Here is a tiny trained network, its code and every weight. The questions are about switching its units off for an input and a class, where a switched-off unit gives its printed mean instead of its output.

import numpy as np


def w(rows, s, z=0):
    codes = np.array(rows[::2]) - 128.0
    scale = np.full(codes.shape[1], s)
    scale[-1] = z or s
    return codes * scale


def f(y):
    return y / 2 * (1 + np.tanh(0.7978845608 * (y + 0.044715 * y**3)))


def log_softmax(a):
    a = a - a.max(-1, keepdims=True)
    return a - np.log(np.exp(a).sum(-1, keepdims=True))


def net(x, mask):
    res = np.array(x, float).reshape(1, 7) / 4 @ E
    y = f(res @ A[0][:, :-1].T + A[0][:, -1])
    res = res + np.where(mask, y, B[0][:, -1]) @ B[0][:, :-1]
    return log_softmax(res[-1] @ U[:, :-1].T + U[:, -1])


A, B = {}, {}
E = w([
[176,72,142,161,145,61,91,136,179,116,19,77],'x0',
[128,148,241,56,176,74,70,150,158,171,87,127],'x1',
[8,166,151,168,183,20,147,23,165,146,106,147],'x2',
[155,253,135,181,130,133,72,95,170,121,93,112],'x3',
[123,127,97,70,148,130,223,103,214,76,79,241],'x4',
[180,183,196,91,41,42,119,79,178,13,161,154],'x5',
[118,150,86,181,216,116,159,97,158,146,157,76],'x6',
],0.0062)
A[0] = w([
[125,121,196,179,77,58,100,104,75,114,148,116,192],'neuron 0',
[166,162,132,104,10,108,116,127,102,92,144,177,209],'neuron 1',
[67,61,126,95,190,137,146,100,99,166,152,162,221],'neuron 2',
[107,117,38,146,147,144,226,114,91,45,165,190,235],'neuron 3',
[109,141,192,105,221,67,101,123,132,121,39,94,202],'neuron 4',
[72,127,136,207,151,110,119,75,110,183,116,108,206],'neuron 5',
[164,85,153,91,63,113,102,174,178,33,105,168,204],'neuron 6',
[84,148,89,220,226,128,180,95,178,143,109,140,222],'neuron 7',
[163,103,102,154,143,211,59,184,30,171,131,68,201],'neuron 8',
[139,134,143,126,133,82,115,111,148,184,55,182,133],'neuron 9',
[206,133,131,43,139,125,122,160,190,70,65,178,187],'neuron 10',
[71,246,96,118,160,119,157,11,138,95,146,126,201],'neuron 11',
[159,105,144,154,122,202,60,206,97,198,171,86,187],'neuron 12',
[90,130,169,172,169,78,62,83,151,194,67,94,159],'neuron 13',
[171,136,129,169,123,165,111,241,11,175,116,59,187],'neuron 14',
[102,74,165,81,118,146,193,132,85,141,187,169,183],'neuron 15',
[209,99,142,116,76,159,76,138,110,62,110,157,218],'neuron 16',
[106,61,43,167,196,181,190,93,171,118,152,177,182],'neuron 17',
[165,100,137,152,102,205,54,212,53,149,138,98,179],'neuron 18',
[149,242,178,120,117,99,124,67,146,129,179,172,161],'neuron 19',
[167,153,138,87,190,105,111,144,217,115,42,145,160],'neuron 20',
[60,212,170,170,161,41,109,107,122,153,125,112,196],'neuron 21',
[77,100,101,177,197,90,80,31,116,156,103,103,164],'neuron 22',
[187,189,135,92,23,103,115,93,110,13,173,146,170],'neuron 23',
[127,169,82,171,142,192,178,96,120,104,124,140,160],'neuron 24',
[75,84,185,42,96,138,219,149,60,138,161,165,182],'neuron 25',
[116,224,179,140,127,132,127,83,143,118,172,127,168],'neuron 26',
[204,110,153,79,202,112,131,128,172,161,1,125,169],'neuron 27',
[101,116,165,133,174,78,112,112,143,166,97,50,151],'neuron 28',
[73,56,127,80,140,177,191,168,52,172,190,121,252],'neuron 29',
],0.0061,0.0031)
B[0] = w([
[143,124,157,97,97,114,68,151,112,133,121,119,189],'neuron 0',
[163,94,148,105,68,137,102,107,83,71,211,87,226],'neuron 1',
[62,91,91,139,228,80,122,137,94,158,113,158,185],'neuron 2',
[154,162,35,118,140,77,173,86,85,103,108,60,233],'neuron 3',
[125,78,222,170,189,185,105,167,145,142,114,186,217],'neuron 4',
[133,152,99,112,147,67,92,126,172,150,117,175,184],'neuron 5',
[185,49,159,164,76,144,172,109,74,106,145,117,236],'neuron 6',
[129,196,129,181,184,73,138,78,202,121,57,153,215],'neuron 7',
[119,141,67,141,134,130,131,216,217,217,194,106,240],'neuron 8',
[102,119,192,154,143,149,143,142,127,141,104,139,164],'neuron 9',
[114,79,170,166,93,211,212,111,69,123,137,95,224],'neuron 10',
[82,220,123,96,98,168,109,81,182,65,83,124,216],'neuron 11',
[133,139,82,138,142,142,133,197,216,201,203,102,224],'neuron 12',
[94,88,193,156,169,83,63,189,180,113,57,200,205],'neuron 13',
[124,111,68,128,106,182,99,226,253,209,177,79,235],'neuron 14',
[112,75,91,35,152,85,135,100,65,127,147,136,187],'neuron 15',
[183,86,148,150,59,139,154,148,122,145,182,103,228],'neuron 16',
[146,189,33,181,168,38,204,71,106,188,90,109,212],'neuron 17',
[111,147,90,114,89,143,166,212,185,175,218,70,234],'neuron 18',
[60,178,151,81,103,210,89,67,141,40,161,105,202],'neuron 19',
[84,92,235,192,163,193,181,93,133,134,115,136,205],'neuron 20',
[41,149,200,122,133,107,41,132,165,72,108,216,208],'neuron 21',
[138,170,119,182,156,64,89,158,151,110,46,201,191],'neuron 22',
[177,108,177,95,54,147,110,89,81,68,186,73,254],'neuron 23',
[151,166,89,129,121,100,144,142,164,109,108,72,171],'neuron 24',
[131,70,85,52,169,161,122,90,46,131,161,135,202],'neuron 25',
[49,184,135,59,93,184,78,94,143,107,166,112,178],'neuron 26',
[94,60,195,198,166,183,221,146,156,170,91,149,207],'neuron 27',
[113,91,162,161,171,106,81,175,147,112,92,163,182],'neuron 28',
[125,98,41,62,200,82,132,134,113,206,159,130,233],'neuron 29',
],0.0058,0.0072)
U = w([
[85,126,161,173,188,76,21,157,151,131,56,216,23],'0',
[32,238,151,47,85,215,75,45,127,66,159,126,178],'1',
[135,238,43,189,166,73,210,46,138,124,48,107,103],'2',
[255,78,139,118,3,140,137,100,39,68,185,72,26],'3',
[135,138,64,131,110,167,137,238,215,203,222,57,255],'4',
[94,70,65,44,201,98,154,96,7,158,159,141,129],'5',
[99,53,188,203,169,220,234,113,116,141,98,149,164],'6',
],0.0061,0.0007)

Each question gives the input, the list of numbers given to net, and the class t.
The units are the neurons (one row each of A and B). Each row of codes is followed by its name. A weight is (code - 128) times the scale printed after its matrix; where a second scale follows, it is the last column's (A, B and U).
mask holds one flag per neuron, in row order. A switched-off neuron (its flag False) gives its mean, the last column of its row in B, instead of its output. The means were averaged over made-up inputs and are rounded, as every weight is.
A unit's drop is (log p(t) with every unit on - log p(t) with that unit switched off) / (log p(t) with every unit on - log p(t) with every unit switched off).
The circuit of an input: a set's keep is (log p(t) with only the set's units on - log p(t) with every unit switched off) / (log p(t) with every unit on - log p(t) with every unit switched off). Starting from the 12 units with the biggest drops (on a tie, the unit counted first), units are removed one at a time, each time the one whose removal leaves the highest keep (on an exact tie, the one counted first), for as long as the keep stays at least 0.8.
units of the circuit, in order: the units of the circuit, biggest drop first
most important unit: the unit with the biggest drop
k most important neurons: the k neurons with the biggest drops, biggest first
drop when u is switched off: that unit's drop, to one decimal
input [8,-6,4,7,-6,-6,-8], class 0: units of the circuit, in order	[neuron 13]
input [7,0,0,-2,-2,5,1], class 3: units of the circuit, in order	[neuron 6; neuron 8]
input [-8,-2,-5,2,7,2,7], class 2: units of the circuit, in order	[neuron 17; neuron 3]
input [-6,-5,2,-3,4,4,4], class 2: units of the circuit, in order	[neuron 17; neuron 3]
input [3,-1,0,-7,7,-5,4], class 2: 2 most important neurons	[neuron 17; neuron 7]
input [7,-4,8,0,4,8,-3], class 1: units of the circuit, in order	[neuron 11; neuron 19]
input [1,8,1,-1,-7,5,-2], class 0: units of the circuit, in order	[neuron 13; neuron 21]
input [1,2,-6,-6,8,4,7], class 3: 2 most important neurons	[neuron 6; neuron 4]
input [-5,-3,-7,-8,5,-8,1], class 5: 4 most important neurons	[neuron 15; neuron 25; neuron 29; neuron 2]
input [7,-2,-5,6,5,0,-4], class 6: 2 most important neurons	[neuron 27; neuron 20]
input [-7,4,6,-7,6,4,-5], class 5: 3 most important neurons	[neuron 25; neuron 15; neuron 2]
input [5,-4,-5,-1,-7,4,-4], class 4: 4 most important neurons	[neuron 14; neuron 8; neuron 18; neuron 12]
input [1,-3,6,7,-2,4,5], class 1: 3 most important neurons	[neuron 11; neuron 19; neuron 26]
input [6,6,3,-3,6,1,4], class 6: units of the circuit, in order	[neuron 27]
input [-8,8,-4,-7,0,0,-8], class 5: 3 most important neurons	[neuron 25; neuron 15; neuron 29]
input [-7,7,-7,-4,8,7,-4], class 3: drop when neuron 10 is switched off	0.0
input [-1,-2,4,-6,-1,0,2], class 5: drop when neuron 6 is switched off	-0.1
input [1,7,-1,8,7,0,4], class 6: drop when neuron 27 is switched off	0.2
input [5,-8,5,5,-5,-5,-1], class 0: drop when neuron 13 is switched off	0.1
input [-6,-5,-2,-4,2,-6,5], class 5: most important unit	neuron 29
